Here is a tiny trained network, its code and every weight. The questions are about switching its units off for an input and a class, where a switched-off unit gives its printed mean instead of its output.

import numpy as np


def w(rows, s, z=0):
    codes = np.array(rows[::2]) - 128.0
    scale = np.full(codes.shape[1], s)
    scale[-1] = z or s
    return codes * scale


def f(y):
    return y / 2 * (1 + np.tanh(0.7978845608 * (y + 0.044715 * y**3)))


def log_softmax(a):
    a = a - a.max(-1, keepdims=True)
    return a - np.log(np.exp(a).sum(-1, keepdims=True))


def net(x, mask):
    res = np.array(x, float).reshape(1, 5) / 4 @ E
    y = f(res @ A[0][:, :-1].T + A[0][:, -1])
    res = res + np.where(mask, y, B[0][:, -1]) @ B[0][:, :-1]
    return log_softmax(res[-1] @ U[:, :-1].T + U[:, -1])


A, B = {}, {}
E = w([
[89,35,189,144,223,174,204,124,207],'x0',
[168,221,144,65,114,44,205,71,255],'x1',
[52,210,90,36,176,229,164,17,59],'x2',
[7,205,120,118,196,81,72,238,164],'x3',
[189,107,73,37,130,210,78,180,215],'x4',
],0.0073)
A[0] = w([
[138,129,131,106,102,164,114,140,151,6],'N1',
[127,186,72,122,59,100,76,140,93,7],'N2',
[75,159,116,61,137,186,156,73,74,77],'N3',
[136,130,97,106,78,208,119,157,192,58],'N4',
[104,141,171,212,115,82,201,85,101,112],'N5',
[83,67,184,133,233,157,218,94,246,41],'N6',
[112,167,80,54,171,168,195,86,90,87],'N7',
[89,35,82,203,137,221,45,190,16,3],'N8',
[57,135,164,168,92,54,179,101,92,72],'N9',
[110,159,164,72,189,164,116,75,109,78],'N10',
[135,165,91,123,162,158,175,109,89,41],'N11',
[171,71,157,196,85,87,80,196,163,66],'N12',
[43,179,98,177,183,130,97,197,149,116],'N13',
[52,197,120,119,144,75,78,182,155,87],'N14',
[188,87,153,171,95,65,83,173,162,41],'N15',
[86,149,125,97,153,204,101,72,82,75],'N16',
[87,43,155,146,188,176,180,150,130,65],'N17',
[170,97,76,73,119,160,115,167,168,56],'N18',
[225,92,125,161,92,152,175,90,103,66],'N19',
[165,201,49,100,4,62,76,107,72,72],'N20',
[163,93,105,65,100,214,70,162,210,105],'N21',
[164,90,83,89,136,185,99,151,159,48],'N22',
[162,181,55,159,117,108,87,117,98,13],'N23',
[152,185,105,110,129,77,197,137,161,48],'N24',
[137,157,103,76,100,80,187,109,197,54],'N25',
[90,133,201,193,108,84,134,100,19,87],'N26',
[145,181,153,114,107,78,186,92,209,62],'N27',
[152,72,135,185,92,59,87,148,159,65],'N28',
[221,78,125,152,31,173,155,2,107,52],'N29',
[80,175,121,128,201,83,73,158,159,14],'N30',
[153,61,199,154,114,103,135,183,179,79],'N31',
[107,132,198,183,158,93,170,106,108,92],'N32',
],0.0091,0.0055)
B[0] = w([
[132,147,126,171,160,156,106,152,183,125],'N1',
[109,72,84,192,102,214,117,107,111,179],'N2',
[72,142,114,167,110,49,195,157,177,209],'N3',
[143,167,102,98,151,149,114,174,139,172],'N4',
[159,175,67,65,159,153,104,168,138,206],'N5',
[161,56,78,233,39,213,104,121,22,249],'N6',
[85,129,125,147,92,64,171,185,188,210],'N7',
[133,201,254,108,62,118,23,19,229,255],'N8',
[178,203,80,80,174,156,105,188,133,194],'N9',
[105,131,119,174,100,88,197,157,168,180],'N10',
[90,125,119,141,120,116,148,157,189,148],'N11',
[66,144,135,142,106,82,200,149,156,232],'N12',
[130,29,153,76,195,125,146,114,112,225],'N13',
[125,19,160,95,219,135,140,115,106,218],'N14',
[50,153,103,164,101,89,186,162,186,211],'N15',
[58,159,117,168,104,38,179,137,183,193],'N16',
[146,107,117,195,71,196,90,120,76,199],'N17',
[153,177,85,104,157,154,125,158,140,180],'N18',
[103,42,183,81,238,114,151,138,151,202],'N19',
[127,51,81,231,60,214,104,141,42,242],'N20',
[218,214,57,64,176,126,137,157,95,230],'N21',
[152,172,103,89,151,166,119,154,142,175],'N22',
[144,102,125,183,99,189,146,131,139,155],'N23',
[144,152,200,117,88,151,94,61,202,168],'N24',
[123,161,185,101,99,131,70,98,181,189],'N25',
[175,206,69,84,171,167,93,166,147,218],'N26',
[133,177,223,97,70,153,57,21,201,203],'N27',
[72,147,108,185,120,60,197,161,189,205],'N28',
[81,32,174,84,250,152,149,106,116,249],'N29',
[99,77,162,113,217,146,152,104,104,179],'N30',
[61,132,87,136,92,104,142,148,160,209],'N31',
[204,180,73,105,136,174,120,168,118,180],'N32',
],0.0087,0.0098)
U = w([
[40,149,91,149,64,18,211,187,174,118],'0',
[91,8,187,73,255,138,136,135,133,118],'1',
[116,200,251,97,38,140,29,75,178,118],'2',
[122,57,46,199,21,219,88,153,84,117],'3',
[173,244,9,55,181,153,95,204,142,118],'4',
[137,106,111,65,78,35,113,140,82,252],'5',
[146,129,156,112,92,65,137,138,61,113],'6',
],0.0099,0.026)

Each question gives the input, the list of numbers given to net, and the class t.
The units are the neurons (one row each of A and B). Each row of codes is followed by its name. A weight is (code - 128) times the scale printed after its matrix; where a second scale follows, it is the last column's (A, B and U).
mask holds one flag per neuron, in row order. A switched-off neuron (its flag False) gives its mean, the last column of its row in B, instead of its output. The means were averaged over made-up inputs and are rounded, as every weight is.
A unit's drop is (log p(t) with every unit on - log p(t) with that unit switched off) / (log p(t) with every unit on - log p(t) with every unit switched off).
The circuit of an input: a set's keep is (log p(t) with only the set's units on - log p(t) with every unit switched off) / (log p(t) with every unit on - log p(t) with every unit switched off). Starting from the 12 units with the biggest drops (on a tie, the unit counted first), units are removed one at a time, each time the one whose removal leaves the highest keep (on an exact tie, the one counted first), for as long as the keep stays at least 0.8.
units of the circuit, in order: the units of the circuit, biggest drop first
top k neurons: the k neurons with the biggest drops, biggest first
drop when u is switched off: that unit's drop, to one decimal
input [7,-8,-2,-2,0], class 2: units of the circuit, in order	N8
input [8,5,-8,1,7], class 0: top 2 neurons	N12, N15
input [-1,-6,6,6,2], class 0: top 2 neurons	N16, N3
input [-4,-4,2,2,-2], class 2: top 3 neurons	N8, N6, N17
input [-7,2,-8,-5,-7], class 0: top 4 neurons	N28, N15, N12, N6
input [8,-5,2,4,-6], class 3: top 2 neurons	N6, N17
input [3,1,1,4,-4], class 1: top 4 neurons	N21, N13, N14, N20
input [-6,-6,-6,7,-6], class 1: top 2 neurons	N14, N13
input [7,8,5,0,2], class 2: top 2 neurons	N27, N25
input [2,8,-7,-7,-2], class 2: top 4 neurons	N27, N25, N24, N3
input [8,6,3,7,-8], class 3: top 2 neurons	N6, N29
input [-1,7,-5,-4,5], class 2: top 2 neurons	N27, N25
input [-1,-8,-3,-8,-4], class 1: top 2 neurons	N29, N19
input [-5,-2,5,-4,-6], class 4: units of the circuit, in order	N26
input [-3,4,0,4,3], class 1: top 2 neurons	N8, N14
input [7,-4,-4,-6,-1], class 3: drop when N31 is switched off	0.3
input [3,-1,3,-5,7], class 4: drop when N21 is switched off	0.8
input [5,8,-4,3,-1], class 2: drop when N22 is switched off	0.0
